Below are the code and all the weights of a small trained network. Each question names an input and a class and asks about switching units off, where a switched-off unit gives its printed mean instead of its output.

import numpy as np


def w(rows, s, z=0):
    codes = np.array(rows[::2]) - 128.0
    scale = np.full(codes.shape[1], s)
    scale[-1] = z or s
    return codes * scale


def f(y):
    return y / 2 * (1 + np.tanh(0.7978845608 * (y + 0.044715 * y**3)))


def log_softmax(a):
    a = a - a.max(-1, keepdims=True)
    return a - np.log(np.exp(a).sum(-1, keepdims=True))


def net(x, mask):
    res = np.array(x, float).reshape(1, 3) / 4 @ E
    y = f(res @ A[0][:, :-1].T + A[0][:, -1])
    res = res + np.where(mask, y, B[0][:, -1]) @ B[0][:, :-1]
    return log_softmax(res[-1] @ U[:, :-1].T + U[:, -1])


A, B = {}, {}
E = w([
[68,117,255,171,136,129],'x0',
[143,77,131,141,23,234],'x1',
[206,41,102,134,136,141],'x2',
],0.0063)
A[0] = w([
[112,129,157,97,129,125,252],'neuron 0',
[91,143,222,141,92,137,187],'neuron 1',
[140,138,135,137,119,138,161],'neuron 2',
[173,65,145,123,78,170,119],'neuron 3',
[59,126,178,131,126,161,125],'neuron 4',
[137,152,151,144,106,117,155],'neuron 5',
[121,137,131,118,111,135,144],'neuron 6',
[35,221,79,115,62,152,155],'neuron 7',
[103,113,101,123,138,123,125],'neuron 8',
[113,174,77,141,113,121,217],'neuron 9',
[114,115,135,112,143,132,84],'neuron 10',
[146,88,136,115,115,170,124],'neuron 11',
[205,42,153,145,64,196,139],'neuron 12',
[191,132,26,114,156,110,148],'neuron 13',
[196,74,57,124,108,156,253],'neuron 14',
[136,136,166,107,216,65,174],'neuron 15',
[101,147,124,123,162,100,110],'neuron 16',
[120,129,136,126,175,96,126],'neuron 17',
[222,96,10,114,117,140,164],'neuron 18',
[104,123,242,131,85,122,159],'neuron 19',
[85,124,218,145,130,159,169],'neuron 20',
[101,139,115,130,143,129,91],'neuron 21',
[135,137,138,124,240,50,150],'neuron 22',
[140,135,129,156,155,152,125],'neuron 23',
[131,91,197,127,96,163,242],'neuron 24',
],0.011,0.0027)
B[0] = w([
[171,153,128,120,196,231,160],'neuron 0',
[86,110,98,83,164,165,192],'neuron 1',
[139,129,137,123,137,154,135],'neuron 2',
[119,105,203,162,92,88,191],'neuron 3',
[63,117,107,97,119,91,163],'neuron 4',
[120,142,130,123,140,143,136],'neuron 5',
[134,130,136,111,129,130,132],'neuron 6',
[175,211,151,32,149,102,185],'neuron 7',
[142,114,113,119,129,110,130],'neuron 8',
[188,174,116,109,132,166,164],'neuron 9',
[94,141,137,143,107,93,122],'neuron 10',
[136,95,156,141,115,103,156],'neuron 11',
[151,89,240,159,118,124,235],'neuron 12',
[112,116,40,132,81,144,216],'neuron 13',
[207,90,130,130,76,218,240],'neuron 14',
[176,130,108,192,203,138,208],'neuron 15',
[134,124,144,146,127,61,151],'neuron 16',
[125,132,121,166,134,97,154],'neuron 17',
[100,98,84,132,2,147,254],'neuron 18',
[50,111,101,122,136,132,192],'neuron 19',
[88,104,89,111,161,160,189],'neuron 20',
[131,113,127,115,128,75,126],'neuron 21',
[161,137,109,233,168,118,223],'neuron 22',
[123,123,129,143,129,133,128],'neuron 23',
[122,90,163,124,184,227,187],'neuron 24',
],0.033,0.0074)
U = w([
[73,106,149,134,115,72,16],'0',
[158,162,118,224,203,87,174],'1',
[152,68,249,171,101,150,168],'2',
[142,122,54,133,64,163,168],'3',
[54,124,156,149,101,63,7],'4',
[2,98,132,106,196,174,173],'5',
[140,206,164,57,159,108,160],'6',
],0.0057,0.0018)

Each question gives the input, the list of numbers given to net, and the class t.
The units are the neurons (one row each of A and B). Each row of codes is followed by its name. A weight is (code - 128) times the scale printed after its matrix; where a second scale follows, it is the last column's (A, B and U).
mask holds one flag per neuron, in row order. A switched-off neuron (its flag False) gives its mean, the last column of its row in B, instead of its output. The means were averaged over made-up inputs and are rounded, as every weight is.
A unit's drop is (log p(t) with every unit on - log p(t) with that unit switched off) / (log p(t) with every unit on - log p(t) with every unit switched off).
The circuit of an input: a set's keep is (log p(t) with only the set's units on - log p(t) with every unit switched off) / (log p(t) with every unit on - log p(t) with every unit switched off). Starting from the 12 units with the biggest drops (on a tie, the unit counted first), units are removed one at a time, each time the one whose removal leaves the highest keep (on an exact tie, the one counted first), for as long as the keep stays at least 0.8.
units of the circuit, in order: the units of the circuit, biggest drop first
most important unit: the unit with the biggest drop
k most important neurons: the k neurons with the biggest drops, biggest first
drop when u is switched off: that unit's drop, to one decimal
input [1,0,-7], class 6: most important unit	neuron 7
input [2,-4,8], class 1: units of the circuit, in order	neuron 22; neuron 15; neuron 18
input [3,8,-2], class 5: 2 most important neurons	neuron 1; neuron 19
input [-2,-1,-2], class 6: 3 most important neurons	neuron 18; neuron 14; neuron 22
input [-7,6,6], class 2: 2 most important neurons	neuron 12; neuron 3
input [8,-7,-1], class 1: 2 most important neurons	neuron 22; neuron 15
input [-4,-3,-7], class 6: drop when neuron 7 is switched off	0.7
input [0,-3,-7], class 1: drop when neuron 15 is switched off	0.2
input [4,0,4], class 5: drop when neuron 14 is switched off	0.3
input [-8,7,8], class 2: drop when neuron 3 is switched off	0.2
input [7,-6,2], class 1: 2 most important neurons	neuron 22; neuron 15
